Here is a tiny trained network, its code and every weight. The questions are about switching its units off for an input and a class, where a switched-off unit gives its printed mean instead of its output.

import numpy as np


def w(rows, s, z=0):
    codes = np.array(rows[::2]) - 128.0
    scale = np.full(codes.shape[1], s)
    scale[-1] = z or s
    return codes * scale


def f(y):
    return np.maximum(y, 0)


def log_softmax(a):
    a = a - a.max(-1, keepdims=True)
    return a - np.log(np.exp(a).sum(-1, keepdims=True))


def net(x, mask):
    res = np.array(x, float).reshape(1, 6) / 4 @ E
    y = f(res @ A[0][:, :-1].T + A[0][:, -1])
    res = res + np.where(mask, y, B[0][:, -1]) @ B[0][:, :-1]
    return log_softmax(res[-1] @ U[:, :-1].T + U[:, -1])


A, B = {}, {}
E = w([
[87,29,90,243,121,39],'x0',
[213,125,171,161,1,138],'x1',
[76,115,81,14,74,62],'x2',
[128,127,128,128,129,129],'x3',
[75,210,227,138,125,67],'x4',
[218,47,195,62,169,93],'x5',
],0.0086)
A[0] = w([
[154,72,122,109,139,145,133],'neuron 0',
[191,135,130,183,164,171,122],'neuron 1',
[190,130,136,154,17,152,78],'neuron 2',
[141,195,135,60,119,234,86],'neuron 3',
[92,115,118,85,68,124,109],'neuron 4',
[59,197,41,188,90,174,109],'neuron 5',
[175,62,81,109,142,149,76],'neuron 6',
[175,173,128,56,129,149,75],'neuron 7',
[168,75,7,99,133,198,74],'neuron 8',
[175,105,152,120,13,111,66],'neuron 9',
[173,133,145,77,155,128,59],'neuron 10',
[108,152,139,85,191,157,132],'neuron 11',
[110,33,97,217,125,2,48],'neuron 12',
[79,98,91,73,219,113,164],'neuron 13',
[223,25,211,68,213,44,4],'neuron 14',
[103,108,73,137,98,182,131],'neuron 15',
[132,137,75,26,98,29,92],'neuron 16',
[95,96,57,51,61,121,87],'neuron 17',
[178,149,170,230,228,204,97],'neuron 18',
[86,114,87,127,238,118,113],'neuron 19',
[75,192,245,122,141,19,133],'neuron 20',
],0.012,0.0029)
B[0] = w([
[130,149,132,128,111,103,172],'neuron 0',
[107,88,117,98,109,147,191],'neuron 1',
[152,152,78,126,208,127,213],'neuron 2',
[98,102,222,148,159,89,218],'neuron 3',
[104,106,112,107,133,135,171],'neuron 4',
[63,198,110,149,111,81,221],'neuron 5',
[166,139,137,152,81,132,188],'neuron 6',
[127,100,193,122,144,112,189],'neuron 7',
[214,134,149,149,61,140,222],'neuron 8',
[147,145,63,134,193,162,206],'neuron 9',
[101,125,153,148,137,114,167],'neuron 10',
[143,124,137,133,178,124,177],'neuron 11',
[117,86,254,107,173,115,248],'neuron 12',
[151,134,77,131,169,148,207],'neuron 13',
[46,213,98,158,107,89,247],'neuron 14',
[130,160,144,145,98,106,176],'neuron 15',
[89,69,111,95,104,162,212],'neuron 16',
[114,95,106,103,106,153,202],'neuron 17',
[108,63,85,68,93,162,231],'neuron 18',
[160,151,90,131,189,142,200],'neuron 19',
[227,127,115,149,43,148,227],'neuron 20',
],0.025,0.014)
U = w([
[82,49,88,29,75,196,173],'0',
[153,102,226,113,170,93,2],'1',
[78,211,107,135,79,74,164],'2',
[251,147,143,138,43,145,192],'3',
[193,148,79,106,237,173,88],'4',
],0.012,0.0013)

Each question gives the input, the list of numbers given to net, and the class t.
The units are the neurons (one row each of A and B). Each row of codes is followed by its name. A weight is (code - 128) times the scale printed after its matrix; where a second scale follows, it is the last column's (A, B and U).
mask holds one flag per neuron, in row order. A switched-off neuron (its flag False) gives its mean, the last column of its row in B, instead of its output. The means were averaged over made-up inputs and are rounded, as every weight is.
A unit's drop is (log p(t) with every unit on - log p(t) with that unit switched off) / (log p(t) with every unit on - log p(t) with every unit switched off).
The circuit of an input: a set's keep is (log p(t) with only the set's units on - log p(t) with every unit switched off) / (log p(t) with every unit on - log p(t) with every unit switched off). Starting from the 12 units with the biggest drops (on a tie, the unit counted first), units are removed one at a time, each time the one whose removal leaves the highest keep (on an exact tie, the one counted first), for as long as the keep stays at least 0.8.
circuit, biggest first: the units of the circuit, biggest drop first
k most important neurons: the k neurons with the biggest drops, biggest first
drop when u is switched off: that unit's drop, to one decimal
input [-4,4,8,5,6,-7], class 0: circuit, biggest first => neuron 16
input [-1,7,-3,-5,-6,-4], class 4: 2 most important neurons => neuron 2; neuron 20
input [6,7,-3,-7,-5,1], class 4: 3 most important neurons => neuron 2; neuron 9; neuron 3
input [-6,0,-6,-7,-2,-5], class 0: 3 most important neurons => neuron 18; neuron 12; neuron 1
input [0,1,-2,5,2,2], class 0: 3 most important neurons => neuron 8; neuron 5; neuron 6
input [-5,8,4,4,0,-5], class 4: 2 most important neurons => neuron 9; neuron 2
input [-5,-8,-1,-8,6,-4], class 4: 2 most important neurons => neuron 8; neuron 19
input [4,-5,5,7,-8,-8], class 2: 2 most important neurons => neuron 5; neuron 20
input [8,5,1,-4,-8,-6], class 1: 3 most important neurons => neuron 12; neuron 20; neuron 14
input [-3,5,-2,-3,-1,4], class 4: 2 most important neurons => neuron 5; neuron 2
input [-5,1,5,-2,-1,7], class 2: 3 most important neurons => neuron 14; neuron 12; neuron 18
input [1,-4,-5,6,2,6], class 2: 2 most important neurons => neuron 14; neuron 16
input [0,3,-5,1,6,-3], class 3: 3 most important neurons => neuron 20; neuron 16; neuron 17
input [0,-1,1,-7,-5,8], class 2: circuit, biggest first => neuron 14
input [-3,-5,-5,3,4,-1], class 0: 3 most important neurons => neuron 18; neuron 2; neuron 9
input [-7,5,1,2,-1,-3], class 1: drop when neuron 10 is switched off => 0.0
input [-4,0,-2,-3,-1,0], class 1: drop when neuron 3 is switched off => 0.1
input [7,-5,5,-4,-1,-2], class 1: drop when neuron 12 is switched off => 3.8
